Here is a tiny trained network, its code and every weight. The questions are about switching its units off for an input and a class, where a switched-off unit gives its printed mean instead of its output.

import numpy as np


def w(rows, s, z=0):
    codes = np.array(rows[::2]) - 128.0
    scale = np.full(codes.shape[1], s)
    scale[-1] = z or s
    return codes * scale


def norm(h):
    return h / np.sqrt((h * h).mean(-1, keepdims=True) + 1e-5)


def f(y):
    return y / 2 * (1 + np.tanh(0.7978845608 * (y + 0.044715 * y**3)))


def log_softmax(a):
    a = a - a.max(-1, keepdims=True)
    return a - np.log(np.exp(a).sum(-1, keepdims=True))


def net(x, mask):
    res = np.array(x, float).reshape(1, 3) / 4 @ E
    u = 0
    for l in range(4):
        y = f(norm(res) @ A[l][:, :-1].T + A[l][:, -1])
        res = res + np.where(mask[u : u + 8], y, B[l][:, -1]) @ B[l][:, :-1]
        u += 8
    return log_softmax(norm(res)[-1] @ U[:, :-1].T + U[:, -1])


A, B = {}, {}
E = w([
[71,141,89,114,80,5,142,101,97,109],'x0',
[155,196,108,120,51,184,91,77,68,188],'x1',
[21,124,144,182,161,191,80,1,70,63],'x2',
],0.0085)
A[0] = w([
[169,196,81,122,167,81,139,163,179,204,194],'0.n0',
[155,253,55,94,151,162,183,75,47,152,80],'0.n1',
[71,149,178,126,106,156,108,90,130,96,100],'0.n2',
[81,212,82,79,119,95,202,110,145,82,35],'0.n3',
[139,114,179,183,177,114,90,20,98,117,120],'0.n4',
[114,96,121,182,184,89,170,127,145,87,1],'0.n5',
[168,102,123,139,116,117,188,181,104,123,59],'0.n6',
[90,85,147,121,160,132,158,175,102,94,91],'0.n7',
],0.007,0.0038)
B[0] = w([
[163,78,112,225,63,156,165,60,60,74,248],'0.n0',
[86,191,44,100,146,151,88,149,183,141,210],'0.n1',
[154,110,98,154,73,113,204,222,126,127,196],'0.n2',
[135,78,215,108,166,153,93,69,145,220,153],'0.n3',
[146,94,120,79,58,170,236,161,89,169,253],'0.n4',
[127,144,37,96,70,182,1,182,133,67,159],'0.n5',
[117,42,124,199,147,109,167,61,147,150,153],'0.n6',
[97,145,58,143,60,160,103,125,153,161,159],'0.n7',
],0.0075,0.0049)
A[1] = w([
[131,94,145,111,172,80,171,162,211,77,182],'1.n0',
[145,185,255,142,236,84,143,138,105,172,3],'1.n1',
[30,152,103,139,170,155,223,96,98,118,27],'1.n2',
[108,136,129,85,96,33,134,66,133,95,40],'1.n3',
[167,107,167,147,116,158,56,56,156,70,128],'1.n4',
[168,118,177,134,192,208,146,137,151,145,10],'1.n5',
[43,161,94,216,165,188,179,43,87,50,88],'1.n6',
[166,153,126,73,152,68,113,121,109,73,37],'1.n7',
],0.0085,0.0048)
B[1] = w([
[138,190,120,174,111,219,52,147,44,94,209],'1.n0',
[137,107,116,221,180,74,101,89,230,201,119],'1.n1',
[171,101,203,108,13,118,143,175,63,49,199],'1.n2',
[2,122,196,128,121,82,149,224,117,240,173],'1.n3',
[85,125,129,136,171,125,126,87,164,196,140],'1.n4',
[113,182,246,47,98,77,92,104,229,129,188],'1.n5',
[150,61,162,244,192,164,55,78,98,161,254],'1.n6',
[122,134,236,222,103,93,57,147,102,117,111],'1.n7',
],0.0079,0.0057)
A[2] = w([
[88,130,65,70,225,126,80,125,244,148,154],'2.n0',
[124,139,212,121,110,222,152,124,214,133,23],'2.n1',
[141,127,124,20,88,99,182,234,181,117,179],'2.n2',
[68,74,99,160,254,105,73,184,154,46,94],'2.n3',
[80,96,127,238,217,99,95,50,168,214,190],'2.n4',
[151,203,92,93,135,111,56,107,91,120,18],'2.n5',
[35,117,148,97,111,20,143,123,51,146,2],'2.n6',
[199,150,74,136,173,41,246,149,199,138,28],'2.n7',
],0.0093,0.0041)
B[2] = w([
[137,102,115,110,92,72,218,92,122,69,175],'2.n0',
[96,147,188,84,139,28,104,108,106,185,253],'2.n1',
[122,111,57,29,134,117,185,63,175,68,182],'2.n2',
[141,199,45,116,137,143,69,115,114,120,197],'2.n3',
[111,156,91,9,147,76,219,91,129,35,188],'2.n4',
[112,158,71,172,147,184,145,88,71,165,141],'2.n5',
[185,169,216,82,203,99,110,113,188,192,231],'2.n6',
[122,58,211,181,85,205,99,220,69,124,161],'2.n7',
],0.011,0.0051)
A[3] = w([
[82,236,26,142,81,194,24,172,134,130,109],'3.n0',
[25,53,163,148,196,184,106,90,73,84,2],'3.n1',
[33,27,160,181,125,135,149,97,76,72,21],'3.n2',
[193,122,174,100,190,43,103,121,85,190,77],'3.n3',
[202,12,135,172,111,134,123,155,98,122,65],'3.n4',
[99,100,78,105,171,84,1,221,186,44,70],'3.n5',
[238,59,112,161,95,71,152,154,156,164,40],'3.n6',
[82,167,221,84,205,110,88,194,221,182,138],'3.n7',
],0.0097,0.0074)
B[3] = w([
[122,192,3,143,215,201,88,97,105,181,241],'3.n0',
[185,116,196,187,134,103,170,184,174,119,174],'3.n1',
[161,45,102,148,83,93,151,238,123,107,193],'3.n2',
[71,150,211,135,110,161,92,86,192,103,213],'3.n3',
[146,14,190,131,69,103,202,171,87,50,207],'3.n4',
[126,215,99,211,223,172,81,93,100,219,172],'3.n5',
[91,65,214,177,92,184,82,200,54,87,165],'3.n6',
[113,153,143,36,81,35,163,99,197,160,254],'3.n7',
],0.012,0.0083)
U = w([
[197,6,232,230,44,194,155,209,43,70,1],'0',
[53,209,225,65,127,81,84,66,209,231,33],'1',
[120,191,14,203,219,234,46,118,61,223,236],'2',
[94,88,20,56,132,97,225,79,159,33,149],'3',
],0.013,0.0048)

Each question gives the input, the list of numbers given to net, and the class t.
The units are the neurons (one row each of A and B). Each row of codes is followed by its name. A weight is (code - 128) times the scale printed after its matrix; where a second scale follows, it is the last column's (A, B and U).
mask holds one flag per neuron, layer by layer. A switched-off neuron (its flag False) gives its mean, the last column of its row in B, instead of its output. The means were averaged over made-up inputs and are rounded, as every weight is.
A unit's drop is (log p(t) with every unit on - log p(t) with that unit switched off) / (log p(t) with every unit on - log p(t) with every unit switched off).
The circuit of an input: a set's keep is (log p(t) with only the set's units on - log p(t) with every unit switched off) / (log p(t) with every unit on - log p(t) with every unit switched off). Starting from the 12 units with the biggest drops (on a tie, the unit counted first), units are removed one at a time, each time the one whose removal leaves the highest keep (on an exact tie, the one counted first), for as long as the keep stays at least 0.8.
circuit, biggest first: the units of the circuit, biggest drop first
unit that matters most: the unit with the biggest drop
k most important neurons: the k neurons with the biggest drops, biggest first
k most important neurons of layer l: the k neurons of layer l with the biggest drops, biggest first
drop of u: that unit's drop, to one decimal
input [7,-4,5], class 1: circuit, biggest first	2.n6
input [3,-2,-3], class 3: 4 most important neurons	2.n4; 1.n2; 0.n4; 0.n2
input [-7,-8,1], class 2: 3 most important neurons	2.n3; 1.n0; 0.n5
input [1,3,-2], class 3: 2 most important neurons	2.n4; 0.n4
input [-6,2,-5], class 1: 2 most important neurons	2.n1; 1.n5
input [-7,-7,2], class 1: 2 most important neurons of layer 2	2.n1; 2.n0
input [0,2,3], class 3: 2 most important neurons	0.n4; 0.n0
input [-7,-6,-3], class 1: 2 most important neurons	1.n5; 2.n1
input [6,3,-6], class 0: 2 most important neurons	0.n0; 2.n7
input [-3,-1,-1], class 3: 4 most important neurons	0.n4; 2.n4; 0.n2; 1.n4
input [-1,2,-2], class 3: 2 most important neurons	2.n4; 0.n0
input [-7,-5,5], class 1: 2 most important neurons	1.n5; 0.n0
input [-2,2,-3], class 3: 2 most important neurons	0.n4; 2.n4
input [2,-4,-1], class 2: unit that matters most	2.n3
input [-4,-5,-3], class 2: 2 most important neurons	0.n4; 0.n3
input [4,7,-6], class 2: 3 most important neurons	0.n1; 0.n2; 0.n4
input [1,-6,-4], class 2: 2 most important neurons	1.n0; 0.n4
input [7,-2,-7], class 0: 2 most important neurons of layer 2	2.n7; 2.n1
input [0,-4,-4], class 0: 2 most important neurons of layer 0	0.n0; 0.n1
input [5,-8,6], class 2: unit that matters most	0.n5
input [2,1,-3], class 3: drop of 0.n0	1.9
input [-2,5,6], class 0: drop of 1.n6	0.1
input [-7,5,0], class 1: drop of 0.n2	0.0
input [2,-4,5], class 0: drop of 0.n4	2.2
